Below is a small trained network, with its code and all its weights. Each question gives an input and a target symbol and asks what happens when units are switched off, that is, made to give their printed mean instead of their output.

import numpy as np


def w(rows, s, z=0):
    codes = np.array(rows[::2]) - 128.0
    scale = np.full(codes.shape[1], s)
    scale[-1] = z or s
    return codes * scale


def norm(h):
    return h / np.sqrt((h * h).mean(-1, keepdims=True) + 1e-5)


def f(y):
    return np.maximum(y, 0)


def softmax(a):
    e = np.exp(a - a.max(-1, keepdims=True))
    return e / e.sum(-1, keepdims=True)


def log_softmax(a):
    a = a - a.max(-1, keepdims=True)
    return a - np.log(np.exp(a).sum(-1, keepdims=True))


def net(x, mask):
    ids = ['ΞΩαεζηλφ'.index(c) for c in x.split()]
    T = len(ids)
    res = E[ids] + P[:T]
    r = norm(res)
    for j in range(2):
        rows = slice(4 * j, 4 * j + 4)
        q, k, v = (r @ M[0][rows].T for M in (Q, K, V))
        z = softmax(np.where(np.tri(T) > 0, q @ k.T / 4**0.5, -1e9)) @ v
        o = O[0][rows]
        res = res + np.where(mask[j], z, o[:, -1]) @ o[:, :-1]
    y = f(norm(res) @ A[0][:, :-1].T + A[0][:, -1])
    res = res + np.where(mask[2:6], y, B[0][:, -1]) @ B[0][:, :-1]
    return log_softmax(norm(res)[-1] @ U[:, :-1].T + U[:, -1])


Q, K, V, O, A, B = {}, {}, {}, {}, {}, {}
E = w([
[37,147,179,168,170,13],'Ξ',
[5,47,18,170,113,166],'Ω',
[128,164,201,133,157,59],'α',
[151,28,155,8,224,65],'ε',
[107,110,219,82,196,218],'ζ',
[99,98,142,140,140,92],'η',
[143,112,55,209,201,107],'λ',
[125,152,78,76,106,79],'φ',
],0.017)
P = w([
[79,183,199,171,140,63],'0',
[10,78,228,157,173,54],'1',
[63,212,157,138,139,85],'2',
[108,179,163,162,110,75],'3',
[31,55,200,121,182,81],'4',
[49,218,135,106,157,123],'5',
[122,175,144,158,104,97],'6',
[47,52,187,104,211,123],'7',
[35,214,106,77,167,152],'8',
[137,169,137,151,101,120],'9',
[55,40,165,97,234,165],'10',
[59,227,68,64,169,170],'11',
[155,161,127,137,101,144],'12',
[87,24,160,68,236,217],'13',
],0.013)
Q[0] = w([
[219,96,157,224,5,85],'head 0',
[97,199,98,102,213,188],'head 0',
[148,97,100,94,113,105],'head 0',
[92,60,176,160,206,203],'head 0',
[187,77,154,172,67,79],'head 1',
[171,114,136,148,181,96],'head 1',
[200,53,208,166,149,125],'head 1',
[160,233,115,158,93,166],'head 1',
],0.016)
K[0] = w([
[52,169,200,231,157,27],'head 0',
[187,33,95,96,120,226],'head 0',
[97,129,112,89,162,81],'head 0',
[203,225,24,138,138,195],'head 0',
[64,215,144,174,156,11],'head 1',
[165,83,151,176,166,82],'head 1',
[89,155,180,172,186,78],'head 1',
[137,158,35,57,166,185],'head 1',
],0.012)
V[0] = w([
[96,133,175,220,123,221],'head 0',
[25,163,120,78,209,188],'head 0',
[156,112,165,181,254,133],'head 0',
[134,139,55,181,164,68],'head 0',
[110,75,92,112,69,28],'head 1',
[173,185,105,114,56,104],'head 1',
[92,170,137,5,110,155],'head 1',
[61,65,69,154,47,152],'head 1',
],0.0092)
O[0] = w([
[75,172,212,251,142,202,135],'head 0',
[98,139,95,121,149,142,254],'head 0',
[137,71,134,140,165,157,216],'head 0',
[186,105,79,190,98,117,163],'head 0',
[145,74,117,152,85,144,155],'head 1',
[100,116,203,183,119,164,27],'head 1',
[90,115,117,132,182,152,99],'head 1',
[36,116,68,173,98,101,102],'head 1',
],0.012,0.0085)
A[0] = w([
[63,21,105,161,157,145,115],'neuron 0',
[129,242,70,108,61,137,102],'neuron 1',
[121,8,136,140,98,83,236],'neuron 2',
[19,80,210,82,53,147,251],'neuron 3',
],0.013,0.0031)
B[0] = w([
[145,119,212,93,73,140,244],'neuron 0',
[75,141,249,178,19,175,142],'neuron 1',
[109,109,143,93,173,178,254],'neuron 2',
[166,207,67,67,112,154,182],'neuron 3',
],0.015,0.0091)
U = w([
[39,67,162,138,188,28,82],'Ξ',
[46,150,110,159,65,119,236],'Ω',
[197,183,197,119,87,66,153],'α',
[143,123,37,30,136,49,145],'ε',
[90,217,115,107,221,194,92],'ζ',
[96,6,206,161,176,186,38],'η',
[168,136,99,182,151,131,253],'λ',
[164,151,206,30,53,157,72],'φ',
],0.011,0.0056)

Each question gives the input, a string of symbols that net reads in full, and the target symbol t.
The units are the heads (4 rows each of Q, K, V and O) and the neurons (one row each of A and B). Each row of codes is followed by its name. A weight is (code - 128) times the scale printed after its matrix; where a second scale follows, it is the last column's (O, A, B and U).
mask holds one flag per unit, heads first, then neurons. A switched-off unit (its flag False) gives its mean, the last column of its rows in O or B, instead of its output. The means were averaged over made-up inputs and are rounded, as every weight is.
A unit's drop is (log p(t) with every unit on - log p(t) with that unit switched off) / (log p(t) with every unit on - log p(t) with every unit switched off).
The circuit of an input: a set's keep is (log p(t) with only the set's units on - log p(t) with every unit switched off) / (log p(t) with every unit on - log p(t) with every unit switched off). Starting from all 6 units, units are removed one at a time, each time the one whose removal leaves the highest keep (on an exact tie, the one counted first), for as long as the keep stays at least 0.8.
units of the circuit, in order: the units of the circuit, biggest drop first
most important unit: the unit with the biggest drop
top k neurons: the k neurons with the biggest drops, biggest first
heads that matter: for each layer, one digit per head in row order, 1 if its drop is at least 0.15 and else 0, layers parted by /
input λ φ Ω η ζ η Ω Ω λ, target Ω: units of the circuit, in order => [head 1; neuron 1]
input λ λ η Ω η η Ξ λ α α Ω φ, target Ω: heads that matter => 00
input η Ω λ η Ξ ε Ξ ε Ω η Ω Ω η α, target φ: most important unit => head 1
input α η λ Ω ζ, target φ: heads that matter => 00
input ε λ ζ η ε, target φ: heads that matter => 01
input Ω λ α, target Ω: heads that matter => 01
input η ζ φ, target ζ: heads that matter => 11
input α α α ζ λ φ ζ η ε η, target η: heads that matter => 00
input λ Ξ ε Ξ η λ η, target η: top 3 neurons => [neuron 2; neuron 3; neuron 0]
input Ξ η Ω Ω Ω λ η Ω Ξ, target Ω: heads that matter => 01
input α α η ζ ε α α Ξ α, target ε: heads that matter => 10
input ε Ω Ξ η η α, target Ω: units of the circuit, in order => [neuron 1; head 1; neuron 0]
input Ξ ζ η, target ζ: units of the circuit, in order => [head 0; head 1]
input η Ξ λ ζ ζ ε η φ Ω λ Ω Ξ Ξ, target Ξ: units of the circuit, in order => [neuron 3; neuron 0]
input α φ α Ξ ε Ξ ζ λ φ ε α Ω, target Ω: units of the circuit, in order => [neuron 1; neuron 2]
input α η Ω Ω λ λ, target Ω: heads that matter => 00
input ε λ Ω ε φ Ξ ζ Ξ φ ζ Ω η, target Ω: units of the circuit, in order => [neuron 1; head 1]
input Ξ λ η ζ η φ, target ζ: units of the circuit, in order => [head 1]
input Ω Ω η λ Ω ε ζ, target ζ: heads that matter => 00
input Ξ η ζ Ξ λ λ φ α α ε α φ ζ ζ, target ε: units of the circuit, in order => [head 0; neuron 0]
input ζ Ξ α, target ζ: units of the circuit, in order => [neuron 0]
input Ξ φ φ η Ξ, target ε: heads that matter => 10
input λ α λ λ Ξ, target η: heads that matter => 10
input η λ Ω Ω ζ ζ ε Ξ λ α Ξ ζ Ω α, target ζ: units of the circuit, in order => [head 0; neuron 3]
input ζ Ξ ζ Ξ ζ Ξ Ξ η α η Ξ, target φ: heads that matter => 01
input λ λ λ ε Ξ η ε φ Ω ε λ Ξ Ξ Ξ, target φ: heads that matter => 00
input ζ Ω φ α φ η η η η, target Ω: units of the circuit, in order => [head 1; neuron 1]
input λ α φ λ ζ η ζ ε φ η φ Ξ α, target α: top 2 neurons => [neuron 2; neuron 0]
input α α φ λ α Ξ Ω α ε Ξ ε λ, target ε: heads that matter => 10
input ζ λ η φ η α λ λ φ λ λ λ Ξ φ, target ε: most important unit => head 0
